After every row comes roughly how far along a hidden order it lies, from 0 to 12.
-0.450  0.047 -2.024  7.794 -0.186  0.109 -2.617 -2.085 -2.417 -1.259  2.755  2.788  0.521  1.064  1.492 -0.804 -3.642  0.019  0.092  5.088 -0.864 -2.145  1.384 -0.684  0.192 -0.933  2.953 -1.795  3.624 -0.245 -0.340 -2.663 -4.090 -0.115 -4.728 -0.837 -0.483  0.866  2.413 -3.010  1.739  1.295  1.172 -2.811  0.035  4.201  2.821 -3.732 -0.044  1.562 -2.662  2.019  0.028  1.930 -1.254  0.083 -1.160 -2.157  0.445  0.331  0.600  0.137 -3.598 -0.309  2.100 -0.574 -2.771  2.496
9
-1.298  0.151 -0.899 -3.584 -1.297  2.356  1.640  1.289  1.831 -1.171  0.555 -1.317 -4.291 -1.855  2.091  1.783 -0.932 -0.017  1.382 -2.759  1.279  0.371 -1.602  0.904  0.065  3.481  0.763 -0.196 -2.447  1.931 -0.780 -0.709  2.686  3.173  3.935 -0.231  7.465 -2.164 -2.139 -2.990  4.035 -1.253 -2.471  1.991 -1.454 -1.344  0.936  1.571 -1.703 -1.779  2.533 -3.035 -1.494 -1.441  0.735 -0.169  1.267 -3.003  1.013 -0.021 -1.676 -0.691  2.357  0.317 -0.962  2.113  2.206  0.951
7
-1.448  0.641  0.788 -6.389 -0.652  2.828  1.863  0.102 -0.259  0.108 -1.821 -1.952 -4.615 -2.222  1.286  0.578  2.098 -0.777  1.719 -2.560 -2.274  1.272 -2.626  2.468  1.192  3.775  2.789  0.103 -2.567  2.056 -0.627  0.605  3.067  1.932  3.470 -0.520  4.826 -1.643 -2.310 -3.312  0.143 -1.903 -4.326  4.151 -1.932 -2.012 -1.062  2.080 -1.470 -2.507  1.822 -3.242 -1.433 -0.717 -1.953 -0.683  1.165  0.472 -1.487  0.930 -0.152 -1.384  0.975  0.209 -0.866  3.400  0.511  1.203
2
 1.409  0.336  0.486  6.987  0.880 -1.856 -2.001 -2.480 -3.100  0.039 -3.301  1.094  2.741  2.170 -1.090 -1.140  0.441  0.499 -2.664  2.865 -1.926 -0.764  1.501 -0.766 -0.183 -2.799 -0.954 -0.897  1.595 -2.295  0.827 -0.986 -3.611 -1.274 -3.958  0.569 -6.350  1.773  2.773  3.200 -1.138  1.368  0.252 -3.153  0.957  2.976 -0.103 -1.555  1.690  2.129 -3.918  2.368  1.199  1.446  0.943 -0.160 -1.982  1.253 -1.162 -1.195  1.233 -0.625 -1.912 -0.177  1.070 -3.286 -2.214 -0.328
4
-0.902  0.337 -0.474  3.924  1.561 -0.399 -2.384 -3.376 -4.105  0.208  1.938  2.502 -0.657  1.162  1.195 -2.432 -2.107 -0.706  1.185  5.664 -3.706 -1.470  0.004  1.856  1.148 -1.302  3.848 -1.659  3.883 -0.252  0.120 -2.021 -2.199 -1.179 -4.713 -0.769 -5.447  1.445  1.145 -2.625 -1.888  0.651  0.697 -2.845 -0.169  2.993 -0.470 -2.625  0.793  3.238 -2.760  3.552  0.653  4.481 -2.662 -0.509 -1.841  1.521 -1.274  1.413  2.468 -0.250 -2.971 -0.504  2.259  0.104 -4.455  2.577
3
 2.180  0.392  1.734  4.473  0.037 -2.423  0.517  0.052 -1.530  0.142 -2.428 -1.184  7.150  3.276 -2.523  0.976  3.237  2.520 -3.100 -2.005  1.974  1.746  2.577 -2.097 -1.260 -3.860 -6.847  1.212 -4.384 -4.780  1.307  2.760 -3.566 -1.138 -0.869  1.583 -4.350  1.842  3.149  5.588 -1.450  1.723 -2.030 -1.697  3.157 -1.264 -0.719  2.628  2.542 -1.375 -2.868  0.210  1.820 -1.757  3.496  0.190 -1.475  1.792 -1.465 -2.427  0.297 -1.227  2.024  0.439 -2.292 -4.832  0.708 -2.611
3
 0.531 -0.124 -0.995  0.191 -1.734  1.294  1.645  5.076  3.652 -1.839  1.178 -1.664 -1.145 -0.976  1.097  2.085 -1.622  2.500 -1.040 -4.413  7.009  0.706  0.356 -1.827 -1.277  1.931 -3.887  0.447 -5.075 -0.797 -0.393 -0.834 -1.374  3.395  5.532  0.528  9.999 -2.489  1.391  0.735  9.157 -0.300 -2.288  1.682 -0.594 -0.867  2.866  1.239 -0.922 -3.267  2.479 -3.310 -1.388 -3.931  3.935  0.336  0.561 -2.946  1.135 -2.779 -3.025 -0.873  3.037  0.708 -1.737  0.119  7.603 -0.561
12
 1.298 -0.174 -1.547  6.130 -0.995 -1.515 -1.720 -1.878  0.599 -1.846  3.651  2.176  3.664  2.834  0.908  0.724 -2.657  2.281 -2.477  1.776  3.903 -1.166  2.305 -2.334 -1.476 -2.129 -3.403 -0.899  1.287 -2.464  0.318 -2.150 -4.946  0.471 -1.246 -0.230 -2.045  0.274  3.277  0.843  5.200  1.641  0.654 -2.257  1.711  4.371  3.265 -3.324  1.416 -0.699 -2.083  1.678  0.843 -1.080  2.835  0.225 -2.057 -2.711  0.971 -2.167 -1.434 -0.122 -1.560 -0.025  1.052 -3.229 -0.653  0.659
12
-2.125 -0.167 -1.858  4.424  0.484  2.252 -2.800 -1.767 -2.486 -0.799  4.285  3.906 -2.944 -0.669  2.387 -1.533 -3.591 -0.967  2.526  6.838 -3.389 -2.275 -1.908  1.726  0.968  2.143  6.294 -1.455  4.212  4.161 -1.114 -4.365 -1.469 -0.387 -4.033 -1.593 -2.487  0.508 -0.613 -4.275  0.424 -0.147  1.170 -2.364 -0.979  3.280  1.859 -4.967 -1.445  3.702 -0.630  2.428 -1.079  3.650 -4.067 -0.506 -0.880 -1.977  0.953  1.631  1.467  1.539 -3.607 -0.488  2.390  2.243 -4.433  4.705
7
-1.771 -0.364 -1.536 -2.170 -0.515  2.614 -0.548 -0.958  1.151 -1.128  2.755  0.346 -5.239 -2.102  2.858 -0.153 -3.169 -1.015  2.893  0.084 -1.089 -1.328 -1.682  1.357  0.790  4.305  5.087 -1.416  2.884  6.529 -1.429 -2.909  1.638  2.286  1.432 -1.165  4.578 -2.118 -2.117 -5.364  3.466 -0.884  0.295  1.385 -1.528  1.636  2.021 -2.115 -2.221 -0.937  2.575 -0.780 -1.577  0.195 -2.750 -0.401  0.793 -2.249  1.212  1.340 -0.737  0.807 -1.486 -0.152  1.903  3.955 -0.902  3.007
8
-0.640 -0.254 -1.459  2.790 -1.237  1.355  0.005  2.357  3.511 -1.403  2.282 -0.130 -2.081 -1.070  1.733  1.796 -3.466  0.959  0.023 -1.516  5.443 -0.859 -0.318 -1.981 -1.391  1.901 -2.087 -0.309 -1.524  1.192 -0.790 -2.068 -2.596  2.192  4.829 -0.730  7.576 -2.138  0.880 -2.140  9.354 -0.116  1.102 -0.023 -0.573  1.225  3.789 -0.668 -1.413 -2.784  1.842 -2.564 -1.081 -2.413  2.688  0.261  0.655 -3.604  1.830 -1.030 -2.517  0.249  1.252  0.286 -0.583  1.447  2.023  0.802
12
 2.197  0.640  1.479 -4.099 -1.090 -2.468  2.365  3.823  2.119  0.024 -3.347 -3.035  3.009  0.170 -2.689  2.428  5.444  2.503 -2.176 -4.676  5.239  2.485  2.143 -1.194 -1.052 -1.003 -7.488  3.093 -5.913 -4.248  1.373  5.211  1.917  1.637  5.280  1.999  4.842 -0.948 -0.274  4.071  1.406 -0.617 -3.871  2.429  0.470 -2.961 -1.427  3.201  2.028 -3.586  0.548 -4.551  1.166 -3.640  4.240  0.188  0.380  0.657 -1.324 -3.114 -1.480 -1.898  4.054  1.182 -2.674 -3.133  6.453 -3.119
3
-0.031  0.967  0.919  2.457  2.012 -0.946 -1.439 -3.711 -4.344  0.330 -0.863 -0.083 -0.611  1.800 -0.179 -1.949  1.138 -0.557 -0.189  4.147 -4.555 -0.928  0.129  2.710  1.163 -1.237  2.919 -1.179  2.481 -1.265  0.755 -0.320  0.298 -0.827 -4.121 -0.084 -3.981  1.666 -0.707 -0.232 -2.431 -0.245 -3.462 -2.161 -0.651  2.242 -0.982 -2.237  1.490  3.416 -3.293  2.876  1.115  4.110 -2.850 -0.921 -1.840  1.602 -3.382  0.114  2.655 -1.996 -3.279 -0.211  2.199 -0.983 -3.219  2.545
0
 1.866  0.706  2.197 -4.404 -0.888 -1.636  1.949  4.800  2.278  0.046 -3.719 -2.270  2.681  1.103 -2.696  1.991  4.214  2.409 -2.310 -4.964  2.990  2.347  2.064 -1.091 -0.889 -0.769 -6.199  2.813 -6.202 -4.187  1.397  4.679  1.453  1.315  4.707  1.674  2.912 -0.503 -0.405  6.033  0.567 -0.614 -4.255  2.113  0.306 -4.285 -1.141  4.469  1.742 -3.939  0.469 -3.859  1.288 -3.300  4.348  0.250 -0.009  0.754 -1.636 -2.882 -1.766 -1.911  3.515  0.952 -2.379 -3.449  6.201 -2.330
2
